Here is a tiny trained network, its code and every weight. The questions are about switching its units off for an input and a class, where a switched-off unit gives its printed mean instead of its output.

import numpy as np


def w(rows, s, z=0):
    codes = np.array(rows[::2]) - 128.0
    scale = np.full(codes.shape[1], s)
    scale[-1] = z or s
    return codes * scale


def f(y):
    return y / 2 * (1 + np.tanh(0.7978845608 * (y + 0.044715 * y**3)))


def log_softmax(a):
    a = a - a.max(-1, keepdims=True)
    return a - np.log(np.exp(a).sum(-1, keepdims=True))


def net(x, mask):
    res = np.array(x, float).reshape(1, 3) / 4 @ E
    y = f(res @ A[0][:, :-1].T + A[0][:, -1])
    res = res + np.where(mask, y, B[0][:, -1]) @ B[0][:, :-1]
    return log_softmax(res[-1] @ U[:, :-1].T + U[:, -1])


A, B = {}, {}
E = w([
[122,124,139,124],'x0',
[246,158,192,140],'x1',
[33,236,110,193],'x2',
],0.011)
A[0] = w([
[190,160,151,182,73],'neuron 0',
[81,86,110,106,84],'neuron 1',
[185,49,77,112,67],'neuron 2',
[137,157,17,105,1],'neuron 3',
[130,155,144,54,222],'neuron 4',
[126,26,92,95,138],'neuron 5',
[72,104,254,89,216],'neuron 6',
[88,141,123,56,177],'neuron 7',
[95,35,136,43,163],'neuron 8',
[151,11,131,125,69],'neuron 9',
[54,147,56,93,139],'neuron 10',
[75,212,38,111,73],'neuron 11',
[107,70,202,188,156],'neuron 12',
[71,66,92,124,60],'neuron 13',
[42,35,87,105,93],'neuron 14',
[150,82,143,68,243],'neuron 15',
[86,138,115,199,40],'neuron 16',
[108,129,194,103,224],'neuron 17',
[88,93,52,62,83],'neuron 18',
[72,166,117,203,65],'neuron 19',
],0.0099,0.0065)
B[0] = w([
[148,189,222,75,173],'neuron 0',
[176,82,232,45,154],'neuron 1',
[106,23,202,194,202],'neuron 2',
[97,14,173,170,125],'neuron 3',
[156,121,97,60,186],'neuron 4',
[26,57,111,207,214],'neuron 5',
[208,254,13,158,179],'neuron 6',
[217,57,172,89,169],'neuron 7',
[26,176,65,224,227],'neuron 8',
[74,113,190,239,208],'neuron 9',
[224,153,119,123,221],'neuron 10',
[132,116,85,164,211],'neuron 11',
[160,134,135,118,146],'neuron 12',
[153,156,242,43,166],'neuron 13',
[200,119,195,5,212],'neuron 14',
[122,114,74,155,254],'neuron 15',
[81,96,139,236,159],'neuron 16',
[113,53,32,105,184],'neuron 17',
[216,98,206,54,179],'neuron 18',
[64,110,149,238,197],'neuron 19',
],0.0063,0.0087)
U = w([
[130,99,2,106,253],'0',
[73,93,80,194,30],'1',
[215,116,133,51,13],'2',
],0.0085,0.0064)

Each question gives the input, the list of numbers given to net, and the class t.
The units are the neurons (one row each of A and B). Each row of codes is followed by its name. A weight is (code - 128) times the scale printed after its matrix; where a second scale follows, it is the last column's (A, B and U).
mask holds one flag per neuron, in row order. A switched-off neuron (its flag False) gives its mean, the last column of its row in B, instead of its output. The means were averaged over made-up inputs and are rounded, as every weight is.
A unit's drop is (log p(t) with every unit on - log p(t) with that unit switched off) / (log p(t) with every unit on - log p(t) with every unit switched off).
The circuit of an input: a set's keep is (log p(t) with only the set's units on - log p(t) with every unit switched off) / (log p(t) with every unit on - log p(t) with every unit switched off). Starting from the 12 units with the biggest drops (on a tie, the unit counted first), units are removed one at a time, each time the one whose removal leaves the highest keep (on an exact tie, the one counted first), for as long as the keep stays at least 0.8.
units of the circuit, in order: the units of the circuit, biggest drop first
unit that matters most: the unit with the biggest drop
top k neurons: the k neurons with the biggest drops, biggest first
drop of u: that unit's drop, to one decimal
input [8,6,-8], class 0: units of the circuit, in order : (neuron 17; neuron 15)
input [0,-7,-7], class 1: unit that matters most : neuron 8
input [3,-2,-6], class 1: units of the circuit, in order : (neuron 9; neuron 5)
input [-4,4,-6], class 1: top 2 neurons : (neuron 9; neuron 2)
input [-5,-2,-6], class 1: units of the circuit, in order : (neuron 9; neuron 5)
input [0,-7,-3], class 2: top 4 neurons : (neuron 14; neuron 18; neuron 13; neuron 1)
input [0,-3,2], class 2: top 2 neurons : (neuron 8; neuron 5)
input [-4,-7,5], class 2: top 2 neurons : (neuron 14; neuron 10)
input [-7,8,-8], class 1: units of the circuit, in order : (neuron 9; neuron 2; neuron 14)
input [-2,-3,2], class 2: top 2 neurons : (neuron 8; neuron 5)
input [0,-6,-4], class 2: top 4 neurons : (neuron 14; neuron 18; neuron 13; neuron 1)
input [-3,-8,7], class 2: top 2 neurons : (neuron 14; neuron 10)
input [4,-1,-7], class 1: drop of neuron 9 : 0.2
input [1,-5,0], class 2: drop of neuron 13 : 0.1
input [-4,-8,-2], class 2: drop of neuron 14 : 0.2
input [4,7,-8], class 1: drop of neuron 2 : 0.1
